38	-39	21	-8	-55	10	-63	47	-26	6	-12	57	13	-1	-59	-74	-19	18	-5	-18	16	-31	-21	-38	-23	-51	14	6	34	41	95	-61	69 -> k_798
-22	-5	-22	24	10	7	30	20	-14	-12	33	34	22	-19	-28	-19	2	-26	-41	-3	9	22	12	12	33	12	17	-17	-6	21	0	22	-27 -> k_161
18	26	-53	-18	-24	-41	-36	54	39	-21	-10	-54	8	58	0	11	-20	-37	-29	-9	31	9	23	-40	-16	29	18	38	35	12	-37	-28	6 -> k_564
-22	34	-21	-19	6	-23	-9	-20	11	3	28	14	16	31	-43	13	3	-48	-14	21	-11	4	-14	16	17	28	-24	5	17	-25	-34	7	-12 -> k_422
-20	-19	5	14	-15	26	-41	-18	19	-5	-36	-82	-3	20	26	27	-5	10	18	-32	4	38	14	-8	-10	15	-31	63	-22	-27	-5	6	-29 -> k_422
12	-15	-3	8	-32	-9	-62	6	6	18	24	11	-3	9	-22	-32	-22	-8	0	-21	-4	1	-7	-33	-15	-6	-11	30	35	-11	46	-40	-23 -> k_798
37	13	-24	-26	16	-15	-11	29	-1	22	-3	39	-4	35	3	-3	45	-17	5	32	-13	-16	-3	-6	0	24	-4	9	9	-3	-41	-50	64 -> k_406
-25	2	-10	-23	-17	1	39	31	8	-13	22	-10	20	-7	-39	-17	-24	-55	-18	-7	20	22	10	-22	22	54	18	22	38	30	-17	-7	7 -> k_422
-6	-36	43	-9	9	37	9	-24	-22	28	24	61	28	-19	-35	-43	-13	29	-35	-13	8	-5	-29	-31	32	-1	3	-35	-13	-14	54	-29	37 -> k_798
40	-9	-15	-11	-14	-36	-49	41	17	5	-44	5	-3	42	1	-25	-14	3	-25	-22	11	-3	-14	-23	-20	9	13	-2	29	43	43	-24	46 -> k_406
-11	14	-4	-10	18	-9	36	-10	-28	1	21	75	17	6	-28	14	46	-12	-12	44	-7	4	-40	28	36	5	-19	-41	4	-17	-24	14	14 -> k_575
-2	-6	-27	15	3	-22	10	39	-4	4	40	48	15	-6	-40	-47	-21	-27	-63	-6	15	-1	0	-5	15	14	45	-16	24	34	18	-6	-8 -> k_575
-3	20	0	-23	9	-15	-35	-22	9	5	20	17	30	50	-21	14	27	-10	-17	11	-9	1	-19	-8	0	24	-47	14	10	-48	-19	-35	-9 -> k_242
19	15	-2	23	-1	-10	14	-26	-14	-11	-64	37	-33	0	19	9	50	22	33	33	-31	-10	14	56	7	-67	-33	-42	-29	15	-12	25	35 -> k_161
-14	-8	-29	29	-40	-4	5	36	21	-1	13	-65	-1	6	2	-18	-69	-34	-59	-18	35	11	43	-22	20	14	54	8	3	48	9	6	-39 -> k_798
-24	-27	-10	33	-4	30	20	-16	-3	18	3	17	-14	-35	3	-13	-22	3	-17	-12	2	13	37	12	20	-24	5	-26	-29	29	15	6	-28 -> k_564
-38	-22	-22	30	29	29	41	-23	-16	-39	-21	-27	-2	-46	-4	-4	-8	-15	-2	-20	10	35	31	61	28	1	9	-3	-48	48	-37	73	-33 -> k_161
-11	-33	-17	17	-15	0	-13	-10	-2	2	14	45	-6	-13	-31	-35	-38	-30	-24	-20	-2	17	5	4	4	-16	-13	-9	2	28	18	-6	-21 -> k_564
-7	-14	-26	32	-18	-19	30	14	1	-23	-20	0	-24	-29	5	-25	-25	-33	-8	-1	4	11	31	37	14	-35	13	-21	-1	82	-6	27	5 -> k_800
-26	0	-12	-24	-32	11	17	18	9	-5	41	8	27	-11	-40	-24	-29	-52	-22	-5	15	26	2	-25	24	32	3	29	30	8	-1	-35	-5 -> k_800
-11	2	-42	49	-19	-6	-18	-14	18	-28	-17	-43	-20	-13	-6	-4	-54	-42	-12	-34	-1	24	35	34	-6	-30	-5	8	-15	48	6	43	-56 -> k_161
-14	23	-18	-12	48	13	25	-33	-3	17	36	25	19	17	-7	21	49	-27	-6	32	-19	12	1	7	35	55	-27	7	-26	-56	-76	-25	13 -> k_161
-20	-18	-21	32	-2	1	28	-12	-5	-23	-2	-26	-26	-21	14	-2	-49	-30	-23	-4	20	6	30	44	21	-13	22	-25	-18	65	-41	54	-32 -> k_218
2	-35	-10	5	-14	22	-17	8	17	27	-5	9	-15	-10	1	-30	-16	18	-17	-20	-6	1	27	-31	-7	-16	8	12	-22	-5	33	-48	2 -> k_564
-14	2	19	0	-3	17	15	-34	-21	-8	-24	4	-18	4	14	31	18	25	18	35	-1	-21	9	44	22	-49	-19	-26	-40	-16	-44	34	10 -> k_218
25	-11	-17	-22	-14	-28	-39	59	6	14	36	-4	31	46	-26	-34	-3	-41	-17	-5	21	2	-24	-65	-7	82	14	45	61	13	4	-73	42 -> k_798
6	-17	8	5	13	8	-8	-4	11	0	-53	-14	2	16	16	19	14	38	-7	-25	3	8	-2	-4	1	-2	-16	-4	-34	-14	12	4	20 -> k_178
-9	30	-7	1	30	-21	-5	-17	-9	-2	-9	9	9	37	26	52	45	7	-5	36	-2	7	-19	39	32	-2	-15	-29	-18	-28	-55	41	12 -> k_800
31	23	-20	-10	10	-17	-26	-1	16	20	-14	-26	-12	48	42	29	34	-3	21	16	-19	-10	7	-6	-9	13	-32	26	-16	-38	-36	-41	32 -> k_406
23	0	-11	7	-2	-30	-56	23	20	-1	-35	-11	-7	40	3	-15	0	9	-24	-19	0	2	6	13	-10	-6	8	15	11	25	2	7	13 -> k_242
4	-11	-4	-6	-10	-7	-15	16	18	7	-10	-42	7	21	9	-4	-16	19	-32	-6	25	-7	16	-43	-7	5	13	-2	6	2	27	-27	7 -> k_406
-24	2	-30	19	-12	-18	11	22	9	-3	23	-20	9	10	-16	-2	-31	-34	-51	1	19	23	12	13	31	22	24	-2	10	16	-24	32	-31 -> k_178
22	49	-11	-22	-10	-45	-13	37	8	-25	-12	-49	25	77	-5	32	23	-21	-15	44	31	-35	-9	2	6	17	-6	5	29	0	-49	2	53 -> k_575
-32	-21	-16	6	1	17	35	5	-8	-39	-14	-39	8	-31	-15	-9	-25	-30	1	-11	26	23	17	33	23	6	6	4	-12	69	-27	51	5 -> k_800
-12	13	-21	-33	-10	-8	-6	4	26	12	39	-30	22	36	0	5	-9	-43	-18	13	8	28	-7	-48	9	71	-5	42	36	-32	-45	-55	5 -> k_800
-9	23	-14	5	-23	11	40	5	16	-47	-47	-30	0	-1	-7	33	-3	-38	6	0	18	19	33	13	11	-27	-16	2	-11	36	-40	15	14 -> k_422
3	1	-33	15	-9	-23	11	26	0	-43	-32	-57	-12	19	10	4	-36	-17	-27	0	42	-14	33	26	5	-20	29	-19	-10	77	-44	45	18 -> k_218
12	11	1	8	-22	-12	-3	27	-19	-6	2	63	8	-5	-23	-20	14	7	-19	11	-7	-4	-12	22	10	-45	9	-26	10	16	30	4	12 -> k_242
-5	-12	36	-11	21	38	-5	-83	-11	13	-21	50	-11	-15	4	11	30	47	23	0	-31	1	-30	19	3	-35	-61	-18	-33	-65	20	0	-17 -> k_575
-37	-57	-11	0	5	43	37	12	-14	-15	13	-12	13	-47	-39	-48	-47	-30	-30	-39	34	23	23	-10	15	22	26	2	-5	77	15	1	4 -> k_422
-15	-12	-34	7	-17	18	-13	10	27	21	4	-55	-19	-9	20	-7	-29	-8	-8	-22	-1	20	35	-16	5	10	14	37	-15	6	8	-19	-24 -> k_800
-2	39	-4	-60	11	-7	-10	11	6	14	43	24	52	63	-32	21	58	-50	-11	48	-1	7	-47	-19	30	97	-39	40	33	-65	-58	-56	42 -> k_422
-5	14	-11	-38	32	19	51	-21	-18	2	33	73	22	-23	-45	-26	35	-24	-10	37	-5	9	-10	14	43	29	-13	-11	2	-13	-51	-17	44 -> k_406
12	-4	-19	1	-46	-26	-71	58	26	-10	-15	-86	9	49	10	-6	-59	-9	-33	-36	47	-8	18	-47	-28	-11	30	25	38	46	39	-25	11 -> k_800
9	4	-4	16	-25	3	2	18	5	-10	-8	-17	-3	0	3	-1	-13	-17	9	-9	6	2	22	-10	2	-8	6	18	4	16	-6	-4	-7 -> k_798
-22	-50	-3	-6	-2	33	23	26	-14	-4	13	66	25	-57	-72	-75	-23	-6	-41	-37	11	17	-5	-9	19	2	32	-15	0	54	76	-15	8 -> k_161
9	7	-10	-20	18	-4	-24	-8	12	13	-27	9	13	38	3	16	37	32	-13	0	-8	10	-21	-7	4	28	-19	8	-16	-52	-7	-11	13 -> k_178
-10	-47	-2	37	-29	33	-23	-10	-5	1	-43	-57	-34	-20	45	-14	-40	59	-11	-33	16	18	38	1	-19	-53	26	-2	-24	20	33	28	-45 -> k_178
3	1	-15	-3	-30	-14	-16	13	28	-6	-6	-28	-16	12	5	-12	-20	-21	-3	-4	11	6	24	-9	-3	14	3	32	29	19	-21	-20	-18 -> k_218
-20	-22	-23	48	0	16	-1	3	-3	-16	-33	-83	-24	-26	34	8	-56	11	-24	-40	32	9	54	30	7	-24	35	-10	-39	65	15	74	-51 -> k_406
-41	-28	-21	26	-44	27	2	13	3	-9	20	-63	-7	-27	-1	-24	-90	-29	-40	-35	29	19	47	5	15	-31	39	12	-15	53	20	25	-52 -> k_800
-1	-11	-9	11	-4	-7	-36	-9	8	-7	-19	-6	-3	-2	-23	-19	-27	6	-13	-29	11	-2	17	10	-8	-45	-8	-4	-4	27	31	9	-6 -> k_406
-9	9	-29	-12	-9	-24	-18	14	14	8	39	27	22	23	-71	-21	-19	-61	-40	-1	7	11	-19	-13	18	48	-6	27	35	-1	-4	-30	4 -> k_575
8	1	-13	-23	31	-17	18	21	-23	-28	12	8	24	16	-19	-13	20	-40	-12	17	26	-6	-11	30	19	31	-1	-13	25	63	-60	5	61 -> k_242
26	7	-18	2	-2	-18	-4	-1	9	7	-19	12	-15	25	3	-10	21	-13	7	28	-26	-9	2	-2	-6	4	-15	-1	-1	-3	-23	-29	49 -> k_161
6	-8	1	-3	14	25	22	-16	-18	-18	-26	16	-1	-16	0	6	13	-3	16	11	1	-6	-4	39	7	-11	-16	-17	-20	22	-32	20	25 -> k_178
20	1	-27	-9	-8	-16	15	26	2	0	-10	14	-12	9	-11	-21	2	-32	-12	21	4	-19	9	0	-3	7	19	1	12	39	-22	-43	49 -> k_575
20	-20	30	-5	-75	13	-21	7	-9	-21	-69	27	-45	-34	-1	-24	-28	44	41	-16	-4	-22	12	5	-34	-105	8	-7	11	32	64	-4	8 -> k_218
13	-46	6	-14	-56	-2	-39	58	-3	14	-14	51	5	-4	-56	-86	-63	5	-54	-54	23	-3	-3	-70	-25	-14	52	-3	53	60	114	-61	40 -> k_422
-16	-8	-2	-43	27	27	40	-14	-19	-12	21	21	25	-8	-29	-6	15	-46	10	27	11	10	-15	2	29	59	-14	11	8	14	-77	-21	60 -> k_800
-9	-27	-14	12	-44	14	27	18	8	-23	-19	12	-10	-57	-34	-43	-46	-4	-10	-33	16	13	30	-6	-10	-61	20	-16	15	64	56	-11	-15 -> k_178
-27	-19	-11	28	-6	-4	-14	-32	26	-13	-21	-54	-20	-18	11	1	-54	-4	-7	-38	6	22	32	22	-11	-33	-3	-2	-11	32	17	42	-72 -> k_406
-5	-24	17	-17	-3	18	-4	0	-9	7	-12	63	14	-7	-41	-27	8	15	-21	-17	-5	10	-14	-27	10	0	-1	-8	-3	-16	41	-31	23 -> k_161
26	-3	-14	-30	-16	-32	-36	55	-2	-29	-17	-29	14	48	-14	-4	-11	-44	7	-3	39	-16	-3	-14	-14	21	-1	27	45	52	-36	-23	71 -> k_564
12	-24	18	13	-27	9	-40	-18	19	-7	-74	-34	-22	22	28	7	-18	50	5	-39	-1	6	7	-13	-20	-28	-21	20	-34	-12	32	1	-1 -> k_218
-3	-14	-16	1	-27	-17	-25	40	-14	-15	9	53	26	1	-59	-58	-24	0	-63	-21	24	-1	1	-27	-6	-21	39	-18	27	30	66	-23	-3 -> k_161
-42	-22	-2	35	5	26	4	-48	6	4	-17	-67	-22	7	51	34	-25	14	-8	-12	-5	35	25	28	10	-19	-7	-4	-50	-11	-30	56	-61 -> k_422
-8	-52	16	53	-37	40	-5	-24	-5	-29	-88	-59	-45	-51	43	0	-49	58	30	-54	2	14	40	31	-32	-95	5	-5	-51	45	52	58	-42 -> k_178
-35	5	8	-2	16	24	-8	-65	16	4	11	-15	2	9	-13	34	16	6	17	3	-17	17	3	20	26	7	-64	30	-42	-76	-47	17	-39 -> k_218
